Here is a tiny trained network, its code and every weight. The questions are about switching its units off for an input and a class, where a switched-off unit gives its printed mean instead of its output.

import numpy as np


def w(rows, s, z=0):
    codes = np.array(rows[::2]) - 128.0
    scale = np.full(codes.shape[1], s)
    scale[-1] = z or s
    return codes * scale


def f(y):
    return np.maximum(y, 0)


def log_softmax(a):
    a = a - a.max(-1, keepdims=True)
    return a - np.log(np.exp(a).sum(-1, keepdims=True))


def net(x, mask):
    res = np.array(x, float).reshape(1, 4) / 4 @ E
    y = f(res @ A[0][:, :-1].T + A[0][:, -1])
    res = res + np.where(mask, y, B[0][:, -1]) @ B[0][:, :-1]
    return log_softmax(res[-1] @ U[:, :-1].T + U[:, -1])


A, B = {}, {}
E = w([
[156,3,80,161,112,4,4,149,207,197,137,247],'x0',
[150,161,241,110,120,165,175,142,87,161,156,60],'x1',
[36,112,199,131,125,78,73,214,131,91,149,244],'x2',
[45,80,124,133,123,238,119,135,99,78,255,166],'x3',
],0.0072)
A[0] = w([
[91,137,161,125,128,168,131,125,126,116,146,140,82],'neuron 1',
[155,78,132,131,128,84,91,134,137,154,154,181,149],'neuron 2',
[90,142,91,125,128,142,131,133,125,99,121,162,88],'neuron 3',
[70,128,141,132,127,189,134,135,123,105,169,154,98],'neuron 4',
[125,121,116,132,129,124,126,126,130,111,128,130,59],'neuron 5',
[97,166,205,128,128,90,140,142,126,113,104,145,78],'neuron 6',
[83,115,94,131,127,66,96,134,137,116,110,254,3],'neuron 7',
[148,158,94,129,127,125,148,110,134,130,91,66,32],'neuron 8',
[136,140,105,128,132,127,135,128,129,122,105,103,67],'neuron 9',
],0.026,0.0032)
B[0] = w([
[162,112,163,132,126,134,135,180,121,107,203,114,169],'neuron 1',
[147,136,129,131,114,5,127,80,144,173,196,141,219],'neuron 2',
[80,140,134,132,127,217,120,53,142,181,106,137,160],'neuron 3',
[118,128,141,125,131,218,135,145,124,108,229,132,194],'neuron 4',
[107,129,111,131,120,150,118,129,122,140,104,148,135],'neuron 5',
[70,147,192,128,127,141,121,176,125,179,44,140,174],'neuron 6',
[117,117,73,122,139,57,121,208,124,28,115,193,251],'neuron 7',
[187,112,107,128,136,132,129,128,118,73,76,66,189],'neuron 8',
[140,111,111,130,129,136,146,127,110,95,102,116,152],'neuron 9',
],0.018,0.032)
U = w([
[107,122,156,129,141,212,161,149,105,117,222,111,216],'0',
[194,122,92,138,150,145,175,91,100,109,60,32,252],'1',
[82,172,198,120,139,144,143,193,104,178,66,110,79],'2',
[70,116,36,157,142,187,104,20,174,151,155,157,71],'3',
[179,112,113,156,84,59,116,39,170,254,174,113,99],'4',
[118,114,71,139,129,40,93,151,158,103,159,190,47],'5',
],0.0069,0.0014)

Each question gives the input, the list of numbers given to net, and the class t.
The units are the neurons (one row each of A and B). Each row of codes is followed by its name. A weight is (code - 128) times the scale printed after its matrix; where a second scale follows, it is the last column's (A, B and U).
mask holds one flag per neuron, in row order. A switched-off neuron (its flag False) gives its mean, the last column of its row in B, instead of its output. The means were averaged over made-up inputs and are rounded, as every weight is.
A unit's drop is (log p(t) with every unit on - log p(t) with that unit switched off) / (log p(t) with every unit on - log p(t) with every unit switched off).
The circuit of an input: a set's keep is (log p(t) with only the set's units on - log p(t) with every unit switched off) / (log p(t) with every unit on - log p(t) with every unit switched off). Starting from all 9 units, units are removed one at a time, each time the one whose removal leaves the highest keep (on an exact tie, the one counted first), for as long as the keep stays at least 0.8.
circuit, biggest first: the units of the circuit, biggest drop first
most important unit: the unit with the biggest drop
top k neurons: the k neurons with the biggest drops, biggest first
drop when u is switched off: that unit's drop, to one decimal
input [5,-1,-8,-7], class 1: circuit, biggest first => [neuron 8]
input [-1,-7,-7,6], class 3: top 2 neurons => [neuron 1; neuron 3]
input [-2,-6,-5,3], class 1: circuit, biggest first => [neuron 2; neuron 7; neuron 4]
input [-4,-5,8,-4], class 2: top 2 neurons => [neuron 6; neuron 2]
input [1,5,-5,3], class 1: top 2 neurons => [neuron 2; neuron 7]
input [-6,7,6,0], class 0: top 2 neurons => [neuron 4; neuron 1]
input [-4,-5,8,-6], class 2: top 3 neurons => [neuron 6; neuron 2; neuron 3]
input [0,6,-4,2], class 1: top 3 neurons => [neuron 2; neuron 7; neuron 4]
input [1,-1,5,7], class 0: top 3 neurons => [neuron 4; neuron 3; neuron 1]
input [3,8,-4,4], class 0: top 2 neurons => [neuron 2; neuron 7]
input [8,1,-7,-3], class 4: top 2 neurons => [neuron 7; neuron 2]
input [-7,-4,4,-2], class 2: drop when neuron 4 is switched off => 0.0
input [7,6,-2,1], class 4: drop when neuron 7 is switched off => 0.6
input [-7,4,-7,3], class 1: drop when neuron 8 is switched off => 1.7
input [-5,6,-8,4], class 1: most important unit => neuron 8
